Below is a small trained network, with its code and all its weights. Each question gives an input and a target symbol and asks what happens when units are switched off, that is, made to give their printed mean instead of their output.

import numpy as np


def w(rows, s, z=0):
    codes = np.array(rows[::2]) - 128.0
    scale = np.full(codes.shape[1], s)
    scale[-1] = z or s
    return codes * scale


def f(y):
    return y / 2 * (1 + np.tanh(0.7978845608 * (y + 0.044715 * y**3)))


def softmax(a):
    e = np.exp(a - a.max(-1, keepdims=True))
    return e / e.sum(-1, keepdims=True)


def log_softmax(a):
    a = a - a.max(-1, keepdims=True)
    return a - np.log(np.exp(a).sum(-1, keepdims=True))


def net(x, mask):
    ids = ['αβγδεζηθλμξπστφω'.index(c) for c in x.split()]
    T = len(ids)
    res = E[ids] + P[:T]
    u = 0
    for l in range(2):
        r = res
        for j in range(3):
            rows = slice(3 * j, 3 * j + 3)
            q, k, v = (r @ M[l][rows].T for M in (Q, K, V))
            z = softmax(np.where(np.tri(T) > 0, q @ k.T / 3**0.5, -1e9)) @ v
            o = O[l][rows]
            res = res + np.where(mask[u + j], z, o[:, -1]) @ o[:, :-1]
        u += 3
        y = f(res @ A[l][:, :-1].T + A[l][:, -1])
        res = res + np.where(mask[u : u + 16], y, B[l][:, -1]) @ B[l][:, :-1]
        u += 16
    return log_softmax(res[-1] @ U[:, :-1].T + U[:, -1])


Q, K, V, O, A, B = {}, {}, {}, {}, {}, {}
E = w([
[136,199,110,97],'α',
[67,77,58,147],'β',
[237,104,155,144],'γ',
[70,128,119,61],'δ',
[161,79,61,95],'ε',
[39,120,121,74],'ζ',
[125,127,155,41],'η',
[6,179,87,84],'θ',
[140,76,36,99],'λ',
[122,67,6,162],'μ',
[198,53,177,155],'ξ',
[149,118,158,26],'π',
[148,117,171,31],'σ',
[64,130,116,60],'τ',
[148,121,164,38],'φ',
[97,65,163,139],'ω',
],0.019)
P = w([
[129,84,62,2],'0',
[119,104,87,15],'1',
[118,110,90,34],'2',
[113,112,99,52],'3',
[115,119,107,70],'4',
[113,124,114,86],'5',
[105,132,118,105],'6',
[106,139,131,117],'7',
[95,146,137,134],'8',
[96,155,150,150],'9',
[89,164,156,164],'10',
[87,173,170,186],'11',
[84,185,182,207],'12',
[81,183,175,191],'13',
],0.0084)
Q[0] = w([
[128,133,123,86],'L0H1',
[130,106,53,118],'L0H1',
[192,28,6,147],'L0H1',
[14,117,200,25],'L0H2',
[136,122,96,148],'L0H2',
[99,160,154,84],'L0H2',
[147,120,99,110],'L0H3',
[134,100,134,92],'L0H3',
[103,185,109,138],'L0H3',
],0.017)
K[0] = w([
[125,134,107,127],'L0H1',
[131,133,136,175],'L0H1',
[104,186,153,250],'L0H1',
[120,171,134,232],'L0H2',
[149,111,114,117],'L0H2',
[117,137,152,182],'L0H2',
[135,142,136,153],'L0H3',
[113,142,111,168],'L0H3',
[123,131,115,89],'L0H3',
],0.022)
V[0] = w([
[15,13,165,143],'L0H1',
[87,85,146,95],'L0H1',
[68,201,69,92],'L0H1',
[58,2,172,128],'L0H2',
[164,215,61,104],'L0H2',
[200,143,116,158],'L0H2',
[98,218,40,198],'L0H3',
[241,174,126,118],'L0H3',
[131,50,153,205],'L0H3',
],0.0062)
O[0] = w([
[80,36,196,94,187],'L0H1',
[113,90,132,90,244],'L0H1',
[83,238,166,72,221],'L0H1',
[97,2,155,93,209],'L0H2',
[198,196,41,169,144],'L0H2',
[113,158,166,138,38],'L0H2',
[161,181,147,173,22],'L0H3',
[99,189,109,141,49],'L0H3',
[99,135,145,144,3],'L0H3',
],0.0063,0.0036)
A[0] = w([
[108,126,98,199,69],'L0N1',
[155,198,127,100,64],'L0N2',
[138,141,195,192,128],'L0N3',
[107,143,55,108,73],'L0N4',
[146,160,233,154,204],'L0N5',
[203,130,173,124,81],'L0N6',
[168,128,121,84,100],'L0N7',
[125,138,164,61,148],'L0N8',
[113,187,100,64,111],'L0N9',
[118,80,47,180,80],'L0N10',
[252,94,200,163,87],'L0N11',
[18,112,92,137,65],'L0N12',
[216,134,166,135,181],'L0N13',
[155,60,169,174,2],'L0N14',
[141,139,133,105,122],'L0N15',
[121,107,142,215,130],'L0N16',
],0.011,0.008)
B[0] = w([
[81,176,233,237,119],'L0N1',
[120,24,108,112,143],'L0N2',
[161,122,171,124,124],'L0N3',
[139,103,167,151,169],'L0N4',
[185,119,107,87,157],'L0N5',
[44,215,144,102,128],'L0N6',
[126,148,108,152,160],'L0N7',
[151,94,1,126,254],'L0N8',
[127,158,122,158,227],'L0N9',
[193,144,105,184,157],'L0N10',
[37,166,129,62,145],'L0N11',
[92,123,182,163,209],'L0N12',
[113,129,108,78,151],'L0N13',
[127,177,105,83,136],'L0N14',
[126,118,111,127,142],'L0N15',
[141,37,180,163,128],'L0N16',
],0.0079,0.008)
Q[1] = w([
[179,166,253,150],'L1H1',
[174,181,186,143],'L1H1',
[180,200,221,196],'L1H1',
[168,113,97,97],'L1H2',
[115,144,73,64],'L1H2',
[162,139,120,132],'L1H2',
[65,75,111,152],'L1H3',
[164,134,24,133],'L1H3',
[175,117,117,77],'L1H3',
],0.0081)
K[1] = w([
[66,53,1,88],'L1H1',
[115,152,13,123],'L1H1',
[150,92,12,97],'L1H1',
[191,102,217,205],'L1H2',
[53,193,128,197],'L1H2',
[163,113,148,144],'L1H2',
[128,94,201,194],'L1H3',
[131,175,174,96],'L1H3',
[176,99,174,6],'L1H3',
],0.0071)
V[1] = w([
[168,67,142,170],'L1H1',
[184,173,216,53],'L1H1',
[162,101,112,255],'L1H1',
[47,119,109,186],'L1H2',
[162,104,54,185],'L1H2',
[51,133,71,228],'L1H2',
[160,134,133,58],'L1H3',
[11,154,138,95],'L1H3',
[147,125,170,88],'L1H3',
],0.0093)
O[1] = w([
[203,121,111,179,110],'L1H1',
[185,127,220,39,15],'L1H1',
[128,60,93,147,1],'L1H1',
[121,107,2,128,158],'L1H2',
[150,111,187,224,180],'L1H2',
[53,131,119,140,151],'L1H2',
[151,150,147,63,201],'L1H3',
[66,151,232,207,191],'L1H3',
[214,152,165,97,120],'L1H3',
],0.0078,0.0084)
A[1] = w([
[80,163,164,136,103],'L1N1',
[101,3,190,146,150],'L1N2',
[98,131,149,193,138],'L1N3',
[251,137,129,131,144],'L1N4',
[189,142,146,117,90],'L1N5',
[108,1,185,111,44],'L1N6',
[165,96,127,61,6],'L1N7',
[132,191,29,82,186],'L1N8',
[115,158,83,60,67],'L1N9',
[65,123,196,156,95],'L1N10',
[253,149,101,204,118],'L1N11',
[184,91,169,183,104],'L1N12',
[156,171,134,160,112],'L1N13',
[110,85,197,161,80],'L1N14',
[155,207,73,81,133],'L1N15',
[148,98,103,213,131],'L1N16',
],0.0099,0.014)
B[1] = w([
[194,107,107,152,144],'L1N1',
[170,97,105,110,187],'L1N2',
[201,146,77,108,161],'L1N3',
[238,146,224,107,145],'L1N4',
[122,208,15,104,126],'L1N5',
[125,190,154,130,149],'L1N6',
[122,124,26,2,129],'L1N7',
[153,132,196,171,253],'L1N8',
[107,151,95,109,162],'L1N9',
[151,113,55,73,153],'L1N10',
[85,146,203,81,150],'L1N11',
[49,104,78,30,139],'L1N12',
[78,124,62,113,124],'L1N13',
[94,142,112,161,138],'L1N14',
[149,119,70,169,187],'L1N15',
[90,168,198,143,168],'L1N16',
],0.0081,0.017)
U = w([
[192,227,141,225,134],'α',
[162,48,81,209,27],'β',
[115,232,187,92,48],'γ',
[105,136,149,128,180],'δ',
[184,110,183,172,254],'ε',
[106,117,97,95,82],'ζ',
[180,129,120,126,202],'η',
[96,186,58,129,15],'θ',
[152,111,201,190,194],'λ',
[76,87,233,233,49],'μ',
[122,106,186,42,96],'ξ',
[204,127,96,122,155],'π',
[200,125,102,115,149],'σ',
[93,140,150,129,216],'τ',
[202,131,104,119,180],'φ',
[173,5,143,99,150],'ω',
],0.011,0.0063)

Each question gives the input, a string of symbols that net reads in full, and the target symbol t.
The units are the heads (3 rows each of Q, K, V and O) and the neurons (one row each of A and B). Each row of codes is followed by its name. A weight is (code - 128) times the scale printed after its matrix; where a second scale follows, it is the last column's (O, A, B and U).
mask holds one flag per unit, layer by layer, with each layer's heads first. A switched-off unit (its flag False) gives its mean, the last column of its rows in O or B, instead of its output. The means were averaged over made-up inputs and are rounded, as every weight is.
A unit's drop is (log p(t) with every unit on - log p(t) with that unit switched off) / (log p(t) with every unit on - log p(t) with every unit switched off).
The circuit of an input: a set's keep is (log p(t) with only the set's units on - log p(t) with every unit switched off) / (log p(t) with every unit on - log p(t) with every unit switched off). Starting from the 12 units with the biggest drops (on a tie, the unit counted first), units are removed one at a time, each time the one whose removal leaves the highest keep (on an exact tie, the one counted first), for as long as the keep stays at least 0.8.
circuit, biggest first: the units of the circuit, biggest drop first
k most important neurons: the k neurons with the biggest drops, biggest first
k most important neurons of layer l: the k neurons of layer l with the biggest drops, biggest first
input θ φ γ γ β τ τ ω σ, target ω: circuit, biggest first	L0H2; L0N8
input ε ε φ ω ε, target ω: circuit, biggest first	L0H1
input φ τ ζ λ ε φ ξ η, target ξ: 2 most important neurons	L0N11; L0N14
input γ τ ω τ φ β ω ω, target ω: circuit, biggest first	L1N2; L0H2
input α τ α γ μ α δ, target α: circuit, biggest first	L0H2; L0H3
input θ σ δ α α τ α η γ φ, target γ: circuit, biggest first	L1H1; L1N2; L0H2
input ω λ ε τ ω ω η, target ω: circuit, biggest first	L0H2; L0N8
input τ β η β π, target β: circuit, biggest first	L0N8; L1H1; L1H2; L0N10
input π θ ζ, target θ: circuit, biggest first	L1H1; L1H2; L0N8
input α λ τ, target α: circuit, biggest first	L0H2; L1N8
input α λ π π δ θ γ γ α τ θ, target θ: 2 most important neurons of layer 1	L1N10; L1N8
input ω ε α ε τ γ θ γ γ π, target γ: 3 most important neurons	L0N11; L0N6; L1N8
input ζ α σ η τ α ε ζ φ β, target β: 4 most important neurons	L1N3; L1N10; L1N2; L0N12
input ω σ ξ η ω θ δ η γ, target γ: circuit, biggest first	L0N11; L0N6
input γ β λ β ω ξ ε, target ε: 2 most important neurons	L0N10; L1N4
input σ ω θ ξ σ ε ε α ω ω ε τ φ, target ω: circuit, biggest first	L0H2; L0N8; L1H1
input λ μ γ β η α α τ φ τ, target α: circuit, biggest first	L0H2
input η ζ η π ε ζ δ φ ε ω φ π, target ω: circuit, biggest first	L0H2; L0N8
input η θ η, target θ: 3 most important neurons	L1N9; L0N8; L0N12
input η ζ η ζ β λ γ θ γ, target γ: 2 most important neurons	L0N11; L0N8
input τ μ ζ ε γ γ τ ε ξ φ ω ε, target ω: 4 most important neurons	L1N8; L1N12; L1N2; L0N9
input ξ π τ η λ, target ξ: 3 most important neurons	L1N12; L1N11; L0N10
input ξ ζ β π β λ ε, target β: most important neuron of layer 0	L0N8
input ε η τ φ δ φ β ε μ η, target μ: 2 most important neurons	L0N8; L0N10
input ξ ε η θ δ ξ ζ λ β φ, target β: 2 most important neurons of layer 0	L0N12; L0N8
input μ α β α δ τ α θ θ ω φ ε θ θ, target θ: 2 most important neurons of layer 1	L1N10; L1N3
